What each symbol does to the points:
dis: ^>fir, *>dor
tok: ^>vak, *>kib
mut: ^>lum, *>giv
pov: ^>feb, *>liv
feb: ^>foz, *>lin
los: ^>guf, *>kib
tos: ^>lon, *>raf
lin: ^>dor, *>kuf
zam: ^>dur, *>vop
gug: ^>dor, *>fol
pem: ^>bop, *>nes
ker: ^>fol, *>feb
giv: ^>los, *>pem
diz: ^>fon, *>zov
lum: ^>zam, *>bop
bek: ^>bek, *>tob
dur: ^>tob, *>lon
rig: ^>gug, *>ker
guf: ^>raf, *>lum
nes: ^>duv, *>fon
dek: ^>ker, *>pov
foz: ^>rur, *>sir
gib: ^>der, *>diz
vak: ^>liv, *>raf
res: ^>bof, *>dis
mot: ^>kuf, *>vak
vop: ^>der, *>val
pek: ^>kib, *>los
raf: ^>luv, *>lan
fol: ^>reg, *>mot
der: ^>mes, *>vur
reg: ^>bof, *>rur
bop: ^>vop, *>duv
kiv: ^>nad, *>bof
lan: ^>bek, *>lum
dol: ^>gom, *>fov
fon: ^>nes, *>mes
nad: ^>bof, *>kiv
zov: ^>fon, *>gom
riv: ^>kuf, *>feb
fov: ^>res, *>mes
liv: ^>lin, *>riv
luv: ^>pek, *>bek
dor: ^>kiv, *>reg
lon: ^>mut, *>giv
kuf: ^>tok, *>pek
bof: ^>rig, *>dek
kib: ^>tos, *>guf
mes: ^>dis, *>dis
val: ^>zov, *>zul
gom: ^>vop, *>giv
zul: ^>zov, *>dol
fir: ^>gog, *>dis
rur: ^>rur, *>mot
vur: ^>dol, *>gog
tob: ^>lan, *>mut
duv: ^>dol, *>zul
gog: ^>fov, *>nad
sir: ^>mot, *>kiv

The rows follow the links: the fewer symbols apart two points are, the more alike their rows tend to be.

Named rows; a name shown again gets a slightly different row:
lin: [  15    2  -34    7   55   32   35   -7   47  -65  -17  -43  -22   19   25   -5   50  -41  116    1  -15   21   -6   30   -1   17  -54   27  -64  -31    9 -111    7   33  -24    3    8    1    3   -4    4  -11   32   48 -122   -1  -21]
zul: [  35   32  -15   47  -69    8  -54   -3   70   53   16   12   -2 -112  -10   12  -69    7  -89    8   40   25   -1    7   -1  -72    3   11   29    6   -3   83  -75  -57  -35    3   41    1   -4   25   -8  -61   -1  -14   92   -6   44]
los: [-103    5    8   -8  -59  -21   62    4  -45  -26   -4   35    5    3  -30   -4   88   52  -59    1  -42    3  -66  -15   -4   -8   84   -2   61  -36   46   55   -3   74    2   11    0   10    0   13    9   -2   -8   95   63   12  -81]
liv: [  -5   -7  -29   13   94   37   57   -2   56  -53  -10  -48  -16    7   35   -9   75  -58   92    2  -17   31  -21   24   17   17  -85   29  -67  -31   12  -83   27   40  -21   -4    0    3   11   -9    2   -7   40   51 -101    0  -31]
nad: [  60  -57  -34   47   85   -5   43    2  -69  -51  -14   11  -11    4   -4    5   55   18   52    1   22  -30  -26   19    1  110   46   23   26    7   27  -48  129  -27   30    0   45    1    4  -59    0  -47   48  -11  -72    4   21]
fon: [  34  -33  -61  -46   49  -14   27    5   59   57   17   50  -12   93  -36    3   59   -6  -63   -4   24   16   32   55    4   45   30   37   90  -14    1   62   62  -47  -22   -1  -40    4   -2  -35   -1   50   68    9   75   -2   65]
rur: [  28    8    1  -11 -100  -23  -54    5   95   37   -4  -37   11   -2   30   -3  -68   52   95    0    2    7   91   -7    6  -42   71   11  -78   23  -60  -71  -37    9  -17   -1  -18    4    0   14    8   15   -4  -45  -97    1   -8]
foz: [  30   -9  -27    2   -5  -18   -5   -6  100   12  -10  -69  -10   16   57    0  -27   33  101  -12    3   21   81   24    8   31   75   20 -106   13  -38  -99   23    4  -21   -1   -8    7   -3  -12   -7    4   27  -38 -117    4   -4]
mut: [-104   -8   -5  -21   24   -8  -26    8  -76    6    4  -45    9   59   38    3  -50    3  -90   -5  -36  -14  -46   10   -3   37    3    8  -90   26   26   85   32   52   13  -16  -26    1   -6  -27    4   35   12  -80  102   -2  -46]
pek: [ -93   14   11   12  -56  -22   72   -4    9    3    1   59   -3  -28  -35    1  114   26  -24    2  -52    3   -8   -3    9  -17   49  -13   90  -53    3   14  -21   78   -8   10    8   10    0   14    9  -14    2  124   21   11  -79]
guf: [-125    2   21    5  -61  -22   41    5  -45    0   15   40   -6  -25  -21   -3   63   36  -66   -1  -53   -8  -61  -22   -1   -3   59  -18   51  -37   27   59   -4   82   -1   -9   -2   -5    6   17    9   -5  -39   87   84    2  -99]
kiv: [  49  -56  -36   40   73  -11   47   -4  -58  -44   -8   19   -6   15   -4    4   51   25   67    3   13  -12    1   38    0  104   65   21   25   13   21  -70  134  -20   24   -3   31   -3    9  -63   -9  -29   35  -29  -83   -8   12]
vop: [   1    0   91   33  -21    8  -39   -1   24   37   22  -34   30  -52   36   10  -52   -3 -102  -11   25    9   -9  -75    3  -25  -55  -63  -70   12  -20   83  -20  -37  -11    6   11  -12   -5   17    0  -24 -104  -37  117    2   27]
vak: [ -57    1   -9   21  -14    1   67   -9   87   -8  -13  -10    5  -22   16   17  108   -5   76   -9  -54   31   49    6    5   -4   -9   -1  -31  -53  -25  -76  -11   90  -27    6    9  -12   -5    9    5   -6    7  107  -83    5  -83]
riv: [  -1  -11  -42   10   86   24   50   -6   67  -53  -10  -51  -15    4   45    0   80  -52   91   -1  -20   40   -2   30   10   27  -70   30  -77  -34   16  -83   35   30  -29   -6    6   -2    4   -9    5   -3   35   61 -106    2  -32]
gog: [  98   -2  -24   41   23    6   67   15 -112  -16    3  -27   -3  -59   39   -2   91    1   20   -4   57  -45    5   18   -6    6   15    6  -87  -24   12  -23   32  -77   63   -3   57    3    8   -7   -3  -56   13   75  -33   -3   77]

Each walk starts at a row. The symbols on each line, taken left to right, move it on to the next point.
Each answer is a row, close to the row of the point it stands for.
new walk
[ -89  -15   52  -24   62   13  -36   -3  -55   24   18  -52   24   50   48    0  -66  -15  -79  -10  -24  -16  -19  -32   -4   39  -35  -25 -114   30   -4   84   22   43   24   -3  -26    0    0  -14   -1   20  -50  -77   83   -6  -46]
* ^ ^ ^: [ -63   -8   78    0    8   15  -47    4  -46   27   19  -66   26    5   51    0  -69   -2  -93    2  -10   -8  -42  -63   -6    9  -54  -42 -111   37   -5   75   12   11    9   -7   -7   -7    0    1   -2   13  -81  -67   96   -2  -23]
^ ^ ^ *: [-106    1   -8   -4  -22    0  -51  -12  -52   39   20  -42   -6    2   32  -15  -70   -6 -102    0  -43  -10  -29   -5   -6   -8   -7   -4  -74   32   16  106  -21   58    3    0    2    2   -3    1    1   -2    3  -68  116   -7  -51]
new walk
[  36  -37  -37   16   23  -20   16    7   60  -10   -1  -33   -8   10   28    1   14   45  108   -1    1    9   62   35   -4   73  104   25  -58   14  -29  -95   94    0   -5    4   22   -2    7  -28    6  -16   44  -30 -117   -4  -15]
^ ^ ^ *: [-115  -11   25    4  -60  -33   71   -8  -34  -29    6   41   12    2  -25   -2  112   56  -37   -8  -46   -7  -54  -13   -5   -1   62  -15   66  -53   32   25    6   81   -8    9    5   16   -2    6   -3    3  -37  116   38   11  -71]
^ ^: [ -95  -23   15  -32   25   -6   -2    2  -76   -5   18  -56   -3   77   42   -1  -23   16  -92    8  -35   -5  -69  -20   12   53   11   -8  -88    9   33   76   61   51   13   -2  -26  -17    0  -23  -10   33  -19  -47   89   -3  -53]
new walk
[   6   15   42   36  -41  -10  -38    6   30   48   24  -18   15  -70   19    6  -60   -1 -126    4   33   13  -18  -49    0  -31    7  -41  -36    4   10  111  -38  -42  -26   12   29    0   -6   26    3  -47  -64  -27  127   -2   47]
^ * ^: [  45   -9   32   15   27    8    4   -9   97   74   16   42    7   -2  -34    2    3  -13 -102    0   41   44   28  -36    7   18  -13  -19   92    8  -16   85   30  -67  -34    6   12   -9    1  -16    3  -10  -35   -7  117   -5   66]
* * * *: [  24    5 -127  -35   17   -8   -4  -13   47   32   10   20  -18   45  -32    6    2   -1  -70   -8   12   20    9  100  -10   12   79   82   60  -10   34   49   17  -37  -28    3  -32  -13   -8    1   13   19  132   -8   60   11   43]
new walk
[  98    2   -3  -61   -8   -6   57    7  -48   46    4  -25    9   72   13   -8   75  -13  -27  -10   58  -18   35    9    8  -24  -27    8  -30  -28  -25   23  -31 -107   32    9  -54    5    8    7  -14   61    0   88   29    2  113]
* ^ * ^: [  78   34  -39  -33  -48   10   24    0 -109   -8  -16  -47  -12   -1   41    2   58   -2   18    8   46  -65   26   27   13  -46   15   35  -86  -29    6  -17  -77  -74   53   -5  -27    0    2   28    3   34   46   95  -29   -7   82]
* *: [  87    7   -6  -27  -33   -6  -28   -4  -60  -88  -26   22   -5   20  -15   -1  -30   12  136    0   20   -7  -11    8    2  -33   25    1   29    7    2 -119  -28  -30   26   -1  -33    0   10   10   -2   21   23   -7 -139   -3   31]
new walk
[-124   -5   28  -13   -9  -32   45    4  -69  -14   19    7   10   35  -14    4   84   31  -65    2  -51  -15  -52  -22   -5   28   42  -22   20  -30   24   67   28   86   18   -3  -12    6   19  -10   -3   13  -47   45   84   -6  -91]
* ^ * *: [-105  -11  -18  -17   64   25  -53   -5  -29   76   12   -9   -4   20   10    7  -61  -35  -86    7  -55  -26   48   12   -9   14  -53   13  -25   22  -30   72   10   74   35   10  -10   -3   -9   -7   -5    2    4  -87   99   -4  -72]
* ^ * *: [  17   28  -86   34  -61   -4  -42    6   41   32   15   -8  -25  -79    0   -3  -49    8  -76    7   16   20   -6   82    7  -72   60   69   11    9   39   58  -75  -39  -34   -4   23   -6    0   28   11  -32  106  -17   78    0   41]
new walk
[-108   17  -14   39  -21   -1   11    9   10   85   11   73    0  -54  -58    6   19  -20  -49    0  -60  -19   66   14    6  -31  -13   15  127  -16  -39   35  -43   87   19   -3   28    6    4   15    5  -31   13   32   51    3  -82]
* * ^: [-128   -2  -22   16   26   27  -29    8   -3   89    9   26   -9  -16  -11    3  -50  -30  -77   -6  -39  -21   68   22    0  -11  -35   17   41   32  -44   72  -20   83   26    3   15    2   -2   10    4  -17   21  -57   86   10  -80]
* * * ^: [  46   27   -8   48  -84    0  -38    2    7   38   10  -20   -3 -130   17   -4  -40    7  -70   -4   44    0   -5    5    4  -89   -2    2  -38    3    9   56 -104  -62    2   -4   59    7   -3   47  -15  -55   14    7   81   -8   56]
new walk
[  81  -22   -8   20   34  -11   -6   -4  -84  -92  -20   58    5    3  -45   -5  -14   14  112    0   20  -23  -49   15   -1   45   13   10   81   24   43  -99   50  -26   30   -1   24    6   -2  -28  -12  -31   25  -38 -112    4   26]
* ^ *: [  36   -8  -22   -7   69   24    4   -9   54  -77  -23  -39   -7   18   34   -3    9  -44  129    4   -4   28  -23   22   -1    9  -78   13  -63    7    9 -115   19   15  -24   -3   -6    3    9   -7   10   -1   14   -1 -140   -5  -19]
* *: [ -34    0   -6   -3   -1    3   76   -5   81  -36  -25  -22    5  -23    9    5  120   -5   90    4  -33   40   24   -3   -3   -1    2   19  -38  -49   -1  -75    0   59  -39   -3   11    1    2    8  -12   -6   28  124  -94   -1  -62]
